In the rows, 128 means zero.
Each row is followed by its group and then its class within the group.
123  128  135  127  119  130  112  144  145  131  134  161  145  98  106  143  114  134  139  153  107  136  90  128  184  135  162  108  132  161  107  139  127  152  119  140  109  127  139  110  152  134  122  79  99  129  131  118  146  113  117  113  137  88  136  111  152  79  121  121  111  172  116  96  125  122  152  107  111  146  173  117  110  100  148  162  106  131  132  142  154  135  107  106  105  112  134  132  100  122  139  123  102  103  127  130  100  143  167  102  159  113  98  100  150  122  178  112  105  134  129  141  76  149  88  117  120  178  140  180  164  133  130  149  125  136  120  108  120  146  66  134  127  93  142  118  72  131  117  109  21  109  165  92  104  132  128  167  131  120  136  127  196  100  165  126  158  144  104  138  144  125  132  100  101  136  132  130
Q127.Q823
129  97  141  108  128  148  124  117  130  118  127  112  129  129  145  150  99  134  140  111  141  139  110  96  126  139  125  118  141  144  111  139  153  141  140  134  108  133  139  106  141  144  187  84  124  129  111  132  132  113  90  98  135  101  144  123  137  67  142  133  126  163  110  115  186  124  138  95  119  155  145  128  143  102  131  129  125  142  141  158  143  114  80  140  108  121  101  127  110  125  110  147  103  103  153  130  104  123  119  99  108  98  120  110  149  114  177  117  145  142  124  158  90  165  121  124  103  182  153  139  152  98  125  140  150  115  121  129  112  113  92  149  139  85  107  106  122  118  123  124  132  136  139  125  116  134  100  143  107  114  121  112  152  177  140  79  135  147  115  127  141  152  142  80  119  106  119  142
Q127.Q677
123  131  122  115  126  120  108  130  142  117  134  138  107  133  122  140  118  134  124  116  95  135  134  124  159  146  141  100  138  133  118  118  117  132  114  135  115  133  137  145  147  151  125  78  91  130  133  131  135  103  135  123  120  108  135  123  185  87  171  78  111  149  108  105  117  121  148  110  125  145  164  132  91  91  145  155  123  130  178  128  171  116  131  108  111  140  114  102  101  132  114  124  102  118  137  122  101  120  142  108  146  149  137  95  128  116  133  107  108  132  138  125  106  144  123  114  128  162  136  168  169  143  140  126  139  128  130  102  111  144  79  148  123  107  137  127  115  125  124  106  147  112  153  121  86  121  96  150  153  144  128  105  165  93  134  121  134  157  128  138  138  130  139  101  138  106  122  128
Q127.Q823
36  160  121  101  143  98  101  114  112  111  158  136  136  105  126  83  136  86  108  135  139  105  112  118  81  127  106  98  148  132  96  184  129  192  125  151  151  139  153  134  116  153  102  136  97  174  120  133  96  91  136  132  142  93  109  158  152  103  113  120  102  103  100  104  91  122  136  82  130  101  187  139  129  155  151  128  131  117  115  135  147  102  148  86  99  129  117  93  105  144  126  134  112  127  114  136  153  123  95  120  159  155  100  115  161  92  89  132  143  136  135  132  33  162  104  153  178  174  134  112  95  108  114  106  117  171  126  121  116  150  54  131  55  138  128  100  112  123  128  133  155  99  90  130  134  120  147  129  138  99  136  140  87  90  156  66  143  155  146  103  135  123  88  71  110  116  98  105
Q290.Q264
127  126  130  108  127  101  118  118  113  104  152  147  150  134  118  127  117  131  124  146  97  144  94  124  159  129  138  125  179  127  113  139  115  121  114  132  132  132  142  116  127  146  90  127  131  146  141  142  121  124  123  132  118  106  124  111  174  105  120  131  90  126  127  143  100  109  136  132  116  156  160  116  108  153  127  111  107  50  126  138  135  122  139  89  111  116  122  109  132  113  123  136  109  118  120  126  121  116  152  111  171  141  108  101  128  119  98  125  149  117  141  126  125  156  102  158  124  163  130  132  116  126  107  135  114  134  111  116  122  138  88  123  143  116  116  96  131  131  118  110  127  115  135  112  128  118  125  177  118  95  133  111  166  59  142  103  143  136  135  139  99  116  101  107  124  132  135  122
Q290.Q909
137  118  129  104  132  137  134  139  132  108  123  171  117  78  140  181  107  115  142  121  129  133  96  84  160  146  163  92  135  173  102  145  153  134  100  131  116  118  158  141  122  136  146  85  102  105  122  131  159  105  111  105  119  93  148  124  144  70  140  104  98  163  100  108  129  115  139  83  121  162  167  133  144  86  151  145  136  132  123  135  170  143  108  138  104  120  103  113  87  138  137  123  94  95  142  113  87  117  103  99  115  112  104  100  161  108  206  114  149  138  132  145  86  134  114  95  94  177  140  127  184  143  126  138  126  151  107  115  119  127  80  145  100  87  121  106  83  130  132  128  114  131  188  104  80  151  130  153  119  123  95  76  136  125  129  119  120  156  112  133  145  124  121  91  114  126  93  130
Q127.Q677
177  137  121  107  125  110  114  104  100  119  142  115  167  133  132  123  133  116  128  123  140  110  113  110  65  103  98  113  128  139  116  182  130  161  123  136  141  107  135  133  123  151  111  123  121  139  126  172  88  124  133  154  158  112  122  163  110  128  118  132  107  104  113  124  119  127  126  111  139  122  153  142  139  138  155  100  150  125  105  125  132  110  136  96  119  146  142  91  134  135  123  139  117  140  129  154  154  107  92  126  108  143  107  125  121  120  143  144  135  120  133  117  113  124  107  158  170  149  123  119  83  97  143  109  111  147  73  138  134  138  91  96  77  129  130  108  128  118  139  123  125  128  115  103  143  120  138  139  126  87  147  134  95  97  146  90  116  139  156  114  112  126  96  119  137  136  117  117
Q290.Q264
122  158  137  120  111  102  85  128  139  141  140  127  128  126  123  107  139  137  136  123  117  114  109  110  90  129  106  117  144  136  137  152  132  145  146  184  140  112  128  119  133  146  108  90  108  148  133  133  113  108  131  133  130  119  133  140  144  86  122  113  102  137  110  117  121  123  124  124  132  139  178  152  120  146  142  107  136  125  122  172  138  103  124  104  114  140  139  101  113  134  119  117  104  124  144  161  123  110  130  119  146  143  116  104  136  108  84  111  142  138  130  137  81  163  76  169  153  147  139  158  131  56  126  107  129  156  130  118  125  147  87  141  117  128  126  108  145  110  139  110  155  135  106  161  170  129  95  145  128  90  148  127  135  46  157  56  138  130  143  112  132  117  104  109  113  124  125  126
Q290.Q909
141  94  128  118  128  159  126  129  138  120  141  129  110  73  124  134  120  129  117  143  121  100  123  152  156  141  132  104  157  155  121  151  124  120  120  148  108  135  156  123  126  132  145  86  89  107  136  122  144  92  100  132  132  142  132  132  129  106  139  95  115  172  88  116  141  123  161  99  144  144  132  87  129  116  170  110  122  124  155  125  162  133  144  137  105  129  118  149  94  115  117  131  106  117  140  119  100  99  192  118  106  112  119  109  131  114  189  103  130  140  112  127  118  162  97  115  111  145  155  133  190  145  152  147  125  158  133  128  118  97  120  127  101  110  114  136  112  119  132  122  115  145  120  128  111  135  135  131  169  123  111  104  115  135  159  122  131  134  111  116  150  139  109  94  130  121  122  136
Q422.Q636
128  125  142  103  116  156  99  119  141  120  134  141  115  140  151  139  125  90  114  133  142  106  137  125  127  140  130  159  188  135  123  177  119  159  170  171  133  130  149  123  125  133  145  61  112  122  135  122  142  91  108  128  155  137  157  170  124  114  135  116  117  152  101  135  158  126  135  99  135  150  130  131  121  129  173  160  136  113  146  150  130  91  96  122  107  130  129  162  118  108  108  108  100  99  132  142  134  108  95  144  116  123  136  110  164  125  174  104  76  139  138  129  102  155  123  122  132  131  165  150  158  139  152  149  122  117  130  123  150  106  149  149  123  137  140  124  98  124  141  133  138  92  105  134  144  157  110  149  129  106  118  126  121  185  138  82  120  103  123  118  159  175  133  104  112  131  111  110
Q422.Q233
139  151  135  146  119  123  114  142  138  123  133  167  131  128  126  125  127  140  118  158  103  127  136  105  197  144  145  110  128  152  109  124  122  138  125  131  137  123  141  124  136  130  159  79  111  131  128  138  163  109  114  96  144  125  154  111  150  71  140  140  111  165  120  124  108  118  105  105  109  146  148  127  93  88  138  173  126  120  142  136  132  135  121  121  123  129  128  153  120  129  156  109  103  111  133  128  101  123  165  113  146  107  107  108  139  115  161  102  87  134  141  129  113  134  138  95  126  149  133  153  152  142  126  150  132  125  125  101  109  129  97  144  134  104  130  130  85  119  119  122  126  122  187  117  115  131  106  150  193  137  127  146  173  111  137  129  145  127  124  132  105  130  136  104  104  115  127  138
Q127.Q823
136  132  126  130  129  120  119  136  145  120  142  160  116  116  172  146  113  119  123  152  129  113  65  94  158  133  149  94  135  171  99  205  131  159  132  142  102  117  153  142  125  140  131  87  97  93  137  151  146  81  120  100  141  84  149  149  123  58  138  103  99  183  100  107  120  147  148  92  126  130  162  135  119  80  173  147  102  129  144  159  160  111  115  115  127  131  119  139  111  128  110  137  62  88  124  126  104  110  120  108  108  115  82  76  152  146  208  102  94  117  136  126  45  166  98  121  76  163  135  189  166  99  118  132  124  131  115  95  136  201  63  147  125  85  130  132  78  127  137  118  129  142  187  95  120  137  118  177  120  93  142  122  177  116  168  119  123  123  102  129  102  146  118  104  111  135  123  101
Q127.Q823
134  127  120  122  115  143  130  131  124  122  135  138  125  92  134  141  119  134  156  141  126  158  116  104  108  147  138  103  128  152  103  144  152  137  106  116  122  117  141  133  150  130  156  105  136  100  129  140  132  131  121  109  121  109  135  113  112  67  141  140  132  161  131  114  132  119  152  98  150  122  142  137  158  101  132  139  128  133  124  133  170  139  119  139  131  166  122  135  109  138  139  116  129  120  126  140  110  112  109  79  89  106  113  119  141  127  174  113  158  114  126  117  108  151  109  114  126  159  121  114  159  124  132  129  116  131  130  109  109  161  95  121  108  58  125  124  114  108  133  112  127  141  168  107  108  122  133  140  118  138  140  125  157  102  143  147  123  138  125  143  136  113  137  116  138  140  134  128
Q127.Q677
120  128  153  110  99  145  98  116  148  138  63  135  120  129  166  126  126  122  123  99  137  125  109  115  128  161  123  153  176  130  128  178  118  122  159  151  109  118  149  109  135  105  115  82  121  105  133  136  126  68  104  118  158  154  144  165  97  79  137  91  129  144  111  126  167  135  151  118  137  145  122  138  132  93  147  164  89  114  149  153  121  109  120  145  111  143  111  162  83  116  99  114  112  96  132  110  121  107  143  122  81  102  116  117  142  98  181  124  116  135  146  133  116  161  107  122  126  102  173  144  137  123  126  128  139  116  119  129  130  131  136  132  142  122  126  136  110  111  132  135  145  150  98  134  170  136  126  130  114  107  118  122  125  227  139  70  101  92  135  124  149  147  124  99  128  124  119  112
Q422.Q233
129  156  137  104  137  90  100  135  121  122  118  149  149  116  154  124  130  115  142  156  99  98  102  107  116  149  104  116  138  124  113  162  137  148  135  151  133  104  128  112  123  133  103  111  100  149  138  153  114  97  133  139  120  117  123  142  122  97  128  126  99  125  155  131  119  128  131  117  118  137  160  117  118  135  154  92  131  117  112  165  112  126  132  80  129  138  129  113  111  125  134  139  104  136  136  138  126  130  141  115  162  142  100  121  137  126  104  117  128  129  136  122  81  154  108  163  163  141  136  132  119  92  126  150  127  150  118  123  131  125  97  135  146  97  135  97  126  130  128  103  116  111  115  121  142  140  117  141  100  88  146  125  140  110  147  92  136  123  124  129  134  116  77  113  116  128  125  135
Q290.Q264
125  124  113  120  137  106  103  124  133  118  176  144  117  132  134  132  119  135  106  161  149  118  118  127  187  143  150  129  159  155  128  149  131  152  147  127  97  136  181  141  139  141  155  61  110  100  140  127  143  101  96  129  137  114  150  144  158  104  145  113  127  152  103  129  144  124  160  104  112  157  138  133  112  79  161  167  117  134  162  127  152  110  127  123  128  144  118  165  133  131  143  122  103  91  134  131  120  104  115  109  104  62  125  117  133  105  194  121  65  133  130  121  113  151  122  98  91  157  141  128  144  129  118  148  113  117  118  124  124  145  91  138  116  116  112  126  98  126  127  140  131  127  132  125  95  136  123  163  129  128  117  108  125  132  144  111  130  114  115  138  129  147  118  100  105  115  107  110
Q127.Q823
128  123  134  119  132  179  140  119  139  153  148  130  119  95  133  149  124  103  121  155  140  132  128  117  137  137  142  150  169  145  120  172  128  124  136  149  70  137  162  144  125  126  147  98  96  91  129  122  153  97  101  142  136  140  135  141  104  123  145  135  76  127  96  128  164  134  142  89  143  130  138  113  132  120  153  153  115  146  165  121  151  125  143  129  113  139  118  164  106  108  115  128  104  89  115  118  104  108  143  141  103  111  109  134  133  106  224  67  148  143  125  137  135  143  110  129  108  148  167  113  198  142  149  164  147  151  115  132  136  85  122  127  95  89  116  116  65  129  140  146  134  133  108  114  114  130  104  125  132  100  112  88  95  155  138  120  124  120  108  129  131  169  104  118  117  138  98  101
Q422.Q636
125  122  142  106  126  160  118  110  138  128  111  133  109  119  186  146  124  116  125  124  138  106  116  77  110  135  143  151  168  136  100  118  144  130  158  134  113  128  131  116  139  106  149  71  106  133  121  138  146  83  114  91  150  138  141  146  111  104  138  117  122  162  96  133  211  124  137  118  138  131  127  152  138  102  143  150  119  124  151  139  150  112  110  153  112  128  130  153  100  113  113  115  102  97  133  119  102  109  144  117  109  112  127  120  120  104  191  102  121  128  143  142  110  150  112  113  113  132  167  143  174  145  135  137  123  129  110  130  151  77  119  144  128  118  113  117  98  154  144  136  130  136  135  125  141  150  124  131  121  144  90  115  105  218  154  76  120  127  127  116  158  152  131  82  117  123  105  134
Q422.Q233
134  132  158  109  121  123  113  117  115  126  127  134  144  149  152  138  104  120  130  138  125  137  109  72  112  141  138  113  158  153  108  163  129  142  140  139  112  116  153  97  115  136  136  102  115  136  123  139  126  128  109  98  138  92  147  144  129  48  130  123  113  174  104  79  153  123  124  103  127  141  165  140  138  119  147  117  141  128  128  157  153  134  133  114  108  125  119  144  106  130  117  104  81  98  141  117  111  85  141  94  119  114  96  71  171  119  163  107  132  118  129  128  85  175  112  132  105  159  140  137  124  91  120  140  121  137  108  112  142  137  81  139  141  71  141  118  107  110  146  119  122  127  174  117  129  131  123  186  126  93  138  143  162  151  162  96  114  125  111  141  128  116  124  94  121  122  133  138
Q127.Q677
